Here is a tiny trained network, its code and every weight. The questions are about switching its units off for an input and a target symbol, where a switched-off unit gives its printed mean instead of its output.

import numpy as np


def w(rows, s, z=0):
    codes = np.array(rows[::2]) - 128.0
    scale = np.full(codes.shape[1], s)
    scale[-1] = z or s
    return codes * scale


def f(y):
    return y / 2 * (1 + np.tanh(0.7978845608 * (y + 0.044715 * y**3)))


def softmax(a):
    e = np.exp(a - a.max(-1, keepdims=True))
    return e / e.sum(-1, keepdims=True)


def log_softmax(a):
    a = a - a.max(-1, keepdims=True)
    return a - np.log(np.exp(a).sum(-1, keepdims=True))


def net(x, mask):
    ids = ['αβγδεζηθμπσφψ'.index(c) for c in x.split()]
    T = len(ids)
    res = E[ids] + P[:T]
    r = res
    for j in range(3):
        rows = slice(2 * j, 2 * j + 2)
        q, k, v = (r @ M[0][rows].T for M in (Q, K, V))
        z = softmax(np.where(np.tri(T) > 0, q @ k.T / 2**0.5, -1e9)) @ v
        o = O[0][rows]
        res = res + np.where(mask[j], z, o[:, -1]) @ o[:, :-1]
    y = f(res @ A[0][:, :-1].T + A[0][:, -1])
    res = res + np.where(mask[3:7], y, B[0][:, -1]) @ B[0][:, :-1]
    return log_softmax(res[-1] @ U[:, :-1].T + U[:, -1])


Q, K, V, O, A, B = {}, {}, {}, {}, {}, {}
E = w([
[159,143,102,76,38],'α',
[214,67,166,117,211],'β',
[86,42,81,227,131],'γ',
[218,144,91,107,127],'δ',
[80,63,84,143,92],'ε',
[34,133,160,183,86],'ζ',
[156,5,142,63,164],'η',
[250,175,101,154,116],'θ',
[107,117,122,231,176],'μ',
[115,112,146,137,38],'π',
[176,127,181,252,122],'σ',
[186,219,149,161,135],'φ',
[90,206,176,99,106],'ψ',
],0.015)
P = w([
[128,175,134,91,195],'0',
[250,58,232,255,16],'1',
[107,183,59,118,181],'2',
[231,62,218,191,35],'3',
[112,188,32,130,173],'4',
[219,65,218,171,45],'5',
[113,193,34,134,177],'6',
[200,67,232,150,58],'7',
[117,188,65,114,186],'8',
],0.0075)
Q[0] = w([
[166,146,179,133,45],'h1',
[5,158,65,58,240],'h1',
[35,166,66,171,73],'h2',
[229,150,86,233,84],'h2',
[170,37,144,146,168],'h3',
[127,222,2,41,152],'h3',
],0.0096)
K[0] = w([
[182,147,237,73,52],'h1',
[57,162,30,182,188],'h1',
[21,177,89,204,22],'h2',
[173,170,2,178,121],'h2',
[82,37,96,130,227],'h3',
[236,192,68,24,125],'h3',
],0.0085)
V[0] = w([
[111,109,151,148,152],'h1',
[36,143,2,193,226],'h1',
[4,201,66,162,46],'h2',
[148,89,172,157,95],'h2',
[81,87,184,198,142],'h3',
[52,33,226,69,193],'h3',
],0.0071)
O[0] = w([
[150,124,148,123,163,133],'h1',
[71,124,64,138,178,2],'h1',
[97,87,222,88,168,52],'h2',
[89,126,114,152,18,161],'h2',
[145,109,119,191,84,182],'h3',
[75,135,2,166,86,38],'h3',
],0.0077,0.0047)
A[0] = w([
[55,132,127,64,105,254],'n1',
[97,140,81,3,133,154],'n2',
[91,195,158,162,155,122],'n3',
[155,95,169,187,113,116],'n4',
],0.014,0.0075)
B[0] = w([
[135,29,187,161,111,171],'n1',
[106,103,84,17,109,161],'n2',
[23,247,110,106,77,150],'n3',
[118,146,102,106,80,252],'n4',
],0.014,0.012)
U = w([
[145,86,178,27,120,1],'α',
[187,140,19,180,207,158],'β',
[92,74,94,244,182,171],'γ',
[154,179,82,23,177,130],'δ',
[96,13,142,129,166,136],'ε',
[36,117,211,178,129,74],'ζ',
[72,113,2,66,113,26],'η',
[216,176,227,146,205,141],'θ',
[30,188,46,142,144,128],'μ',
[177,72,227,187,97,213],'π',
[106,186,108,145,23,140],'σ',
[107,244,158,90,151,93],'φ',
[57,157,134,55,70,106],'ψ',
],0.0082,0.007)

Each question gives the input, a string of symbols that net reads in full, and the target symbol t.
The units are the heads (2 rows each of Q, K, V and O) and the neurons (one row each of A and B). Each row of codes is followed by its name. A weight is (code - 128) times the scale printed after its matrix; where a second scale follows, it is the last column's (O, A, B and U).
mask holds one flag per unit, heads first, then neurons. A switched-off unit (its flag False) gives its mean, the last column of its rows in O or B, instead of its output. The means were averaged over made-up inputs and are rounded, as every weight is.
A unit's drop is (log p(t) with every unit on - log p(t) with that unit switched off) / (log p(t) with every unit on - log p(t) with every unit switched off).
The circuit of an input: a set's keep is (log p(t) with only the set's units on - log p(t) with every unit switched off) / (log p(t) with every unit on - log p(t) with every unit switched off). Starting from all 7 units, units are removed one at a time, each time the one whose removal leaves the highest keep (on an exact tie, the one counted first), for as long as the keep stays at least 0.8.
circuit, biggest first: the units of the circuit, biggest drop first
k most important neurons: the k neurons with the biggest drops, biggest first
which heads matter: for each layer, one digit per head in row order, 1 if its drop is at least 0.15 and else 0, layers parted by /
drop of u: that unit's drop, to one decimal
input ε φ δ ψ γ δ δ ψ, target π: circuit, biggest first => (n2; n1)
input γ δ φ μ, target σ: circuit, biggest first => (n4; h3)
input σ η η, target η: circuit, biggest first => (h3; n2)
input β μ ζ σ, target σ: circuit, biggest first => (n4)
input ζ ζ ζ δ, target σ: circuit, biggest first => (h2; h3)
input μ η θ ψ ψ, target ψ: which heads matter => 101
input ε π σ δ μ β, target σ: which heads matter => 010
input γ γ μ θ α β η δ, target σ: which heads matter => 111
input γ π σ ζ δ μ β η, target σ: 2 most important neurons => (n1; n4)
input μ γ μ β θ ψ ζ, target ζ: 2 most important neurons => (n1; n3)
input μ β θ ζ π θ δ ε ε, target ε: which heads matter => 100
input φ ε η γ, target σ: which heads matter => 001
input φ θ ε ε θ σ μ, target μ: which heads matter => 100
input ψ α σ ψ ε γ, target σ: which heads matter => 101
input μ μ ψ θ, target σ: drop of h1 => 0.1
input ζ β θ, target θ: drop of h1 => 0.0
input β σ ψ φ σ θ μ μ φ, target φ: drop of h3 => 0.3
